Below are the code and all the weights of a small trained network. Each question names an input and a target symbol and asks about switching units off, where a switched-off unit gives its printed mean instead of its output.

import numpy as np


def w(rows, s, z=0):
    codes = np.array(rows[::2]) - 128.0
    scale = np.full(codes.shape[1], s)
    scale[-1] = z or s
    return codes * scale


def norm(h):
    return h / np.sqrt((h * h).mean(-1, keepdims=True) + 1e-5)


def f(y):
    return y / 2 * (1 + np.tanh(0.7978845608 * (y + 0.044715 * y**3)))


def softmax(a):
    e = np.exp(a - a.max(-1, keepdims=True))
    return e / e.sum(-1, keepdims=True)


def log_softmax(a):
    a = a - a.max(-1, keepdims=True)
    return a - np.log(np.exp(a).sum(-1, keepdims=True))


def net(x, mask):
    ids = ['αβδζηθλπτφψ'.index(c) for c in x.split()]
    T = len(ids)
    res = E[ids] + P[:T]
    u = 0
    for l in range(3):
        q, k, v = (norm(res) @ M[l].T for M in (Q, K, V))
        z = softmax(np.where(np.tri(T) > 0, q @ k.T / 2**0.5, -1e9)) @ v
        res = res + np.where(mask[u], z, O[l][:, -1]) @ O[l][:, :-1]
        u += 1
        y = f(norm(res) @ A[l][:, :-1].T + A[l][:, -1])
        res = res + np.where(mask[u : u + 4], y, B[l][:, -1]) @ B[l][:, :-1]
        u += 4
    return log_softmax(norm(res)[-1] @ U[:, :-1].T + U[:, -1])


Q, K, V, O, A, B = {}, {}, {}, {}, {}, {}
E = w([
[67,167,170,2],'α',
[162,174,112,116],'β',
[81,81,137,169],'δ',
[235,237,107,78],'ζ',
[124,128,139,129],'η',
[94,93,107,107],'θ',
[108,171,123,161],'λ',
[176,106,86,95],'π',
[160,175,24,150],'τ',
[155,156,124,76],'φ',
[140,132,183,162],'ψ',
],0.022)
P = w([
[214,66,109,153],'0',
[195,142,144,148],'1',
[130,169,95,123],'2',
[172,69,181,122],'3',
[33,222,136,117],'4',
[208,44,227,172],'5',
[191,122,184,175],'6',
[154,88,199,129],'7',
[101,136,138,95],'8',
[253,122,76,103],'9',
[153,123,149,144],'10',
[188,233,156,186],'11',
[59,119,129,51],'12',
],0.0051)
Q[0] = w([
[158,86,162,109],'L0H1',
[37,2,114,161],'L0H1',
],0.0056)
K[0] = w([
[146,165,104,162],'L0H1',
[76,3,187,109],'L0H1',
],0.012)
V[0] = w([
[63,51,120,98],'L0H1',
[43,154,250,243],'L0H1',
],0.0026)
O[0] = w([
[128,113,5,111,77],'L0H1',
[178,34,112,122,6],'L0H1',
],0.014,0.0016)
A[0] = w([
[99,118,54,195,118],'L0N1',
[102,105,225,163,6],'L0N2',
[213,168,117,6,149],'L0N3',
[158,138,147,101,99],'L0N4',
],0.013,0.0024)
B[0] = w([
[154,95,105,181,169],'L0N1',
[189,90,139,100,159],'L0N2',
[104,173,187,255,254],'L0N3',
[3,136,229,190,150],'L0N4',
],0.0083,0.0088)
Q[1] = w([
[49,224,14,254],'L1H1',
[74,127,132,104],'L1H1',
],0.0056)
K[1] = w([
[254,201,31,181],'L1H1',
[10,207,144,45],'L1H1',
],0.0038)
V[1] = w([
[190,72,164,43],'L1H1',
[2,64,137,238],'L1H1',
],0.0051)
O[1] = w([
[148,170,254,54,3],'L1H1',
[20,73,176,27,211],'L1H1',
],0.0058,0.0022)
A[1] = w([
[44,162,41,136,254],'L1N1',
[138,66,66,125,122],'L1N2',
[162,61,64,106,184],'L1N3',
[85,119,250,105,132],'L1N4',
],0.011,0.0022)
B[1] = w([
[184,125,169,125,240],'L1N1',
[71,110,116,28,193],'L1N2',
[120,255,123,140,203],'L1N3',
[123,143,142,113,254],'L1N4',
],0.011,0.0055)
Q[2] = w([
[25,68,38,129],'L2H1',
[71,2,96,52],'L2H1',
],0.0052)
K[2] = w([
[180,122,3,38],'L2H1',
[154,86,42,101],'L2H1',
],0.0069)
V[2] = w([
[73,122,17,170],'L2H1',
[20,155,254,236],'L2H1',
],0.0029)
O[2] = w([
[2,117,87,219,83],'L2H1',
[234,45,144,19,254],'L2H1',
],0.0038,0.0032)
A[2] = w([
[174,90,102,2,85],'L2N1',
[141,41,116,57,29],'L2N2',
[194,208,31,87,92],'L2N3',
[187,243,124,224,254],'L2N4',
],0.0058,0.003)
B[2] = w([
[160,183,110,189,135],'L2N1',
[146,107,145,203,115],'L2N2',
[133,212,148,130,151],'L2N3',
[139,2,58,95,253],'L2N4',
],0.01,0.0069)
U = w([
[19,49,53,169,69],'α',
[56,158,208,59,2],'β',
[210,133,164,83,186],'δ',
[161,75,190,104,235],'ζ',
[201,136,2,183,172],'η',
[117,207,66,32,120],'θ',
[128,103,128,159,58],'λ',
[58,179,146,205,214],'π',
[99,39,116,214,29],'τ',
[204,219,127,201,74],'φ',
[199,29,72,86,29],'ψ',
],0.01,0.0044)

Each question gives the input, a string of symbols that net reads in full, and the target symbol t.
The units are the heads (2 rows each of Q, K, V and O) and the neurons (one row each of A and B). Each row of codes is followed by its name. A weight is (code - 128) times the scale printed after its matrix; where a second scale follows, it is the last column's (O, A, B and U).
mask holds one flag per unit, layer by layer, with each layer's heads first. A switched-off unit (its flag False) gives its mean, the last column of its rows in O or B, instead of its output. The means were averaged over made-up inputs and are rounded, as every weight is.
A unit's drop is (log p(t) with every unit on - log p(t) with that unit switched off) / (log p(t) with every unit on - log p(t) with every unit switched off).
The circuit of an input: a set's keep is (log p(t) with only the set's units on - log p(t) with every unit switched off) / (log p(t) with every unit on - log p(t) with every unit switched off). Starting from the 12 units with the biggest drops (on a tie, the unit counted first), units are removed one at a time, each time the one whose removal leaves the highest keep (on an exact tie, the one counted first), for as long as the keep stays at least 0.8.
circuit, biggest first: the units of the circuit, biggest drop first
k most important neurons: the k neurons with the biggest drops, biggest first
k most important neurons of layer l: the k neurons of layer l with the biggest drops, biggest first
drop when u is switched off: that unit's drop, to one decimal
input α ψ α θ θ ζ η θ β, target π: circuit, biggest first => L0N3
input η α π φ θ, target θ: 2 most important neurons => L0N3, L1N2
input θ ζ θ π δ η, target δ: circuit, biggest first => L0N3, L0N2, L2N4
input α δ λ, target ψ: 2 most important neurons => L1N1, L0N3
input η ψ δ φ φ φ β, target ζ: circuit, biggest first => L0H1, L2N4, L1N3
input π θ τ τ β, target η: 2 most important neurons => L2N4, L1N2
input τ ψ φ θ η π τ π α ζ φ φ, target π: 3 most important neurons of layer 0 => L0N3, L0N4, L0N2
input ψ φ φ ζ ζ φ φ ψ ζ φ θ, target θ: 2 most important neurons => L0N3, L1N3
input β θ β ψ τ θ τ δ, target α: 3 most important neurons => L0N3, L1N2, L0N1
input ψ δ β ψ ψ ψ φ δ π ψ δ ψ, target δ: 2 most important neurons => L0N3, L0N2
input α η τ π, target τ: 2 most important neurons => L0N3, L2N4
input η ζ ψ φ δ ζ φ δ θ φ λ δ, target α: 2 most important neurons => L0N3, L1N2
input π θ φ λ ζ θ τ η η φ θ ψ φ, target π: drop when L1H1 is switched off => 0.0
input ψ φ δ λ θ φ β, target ζ: drop when L2H1 is switched off => 0.2
input λ θ λ φ ψ, target ζ: most important neuron of layer 0 => L0N2
input τ θ π η, target δ: drop when L0H1 is switched off => 0.1
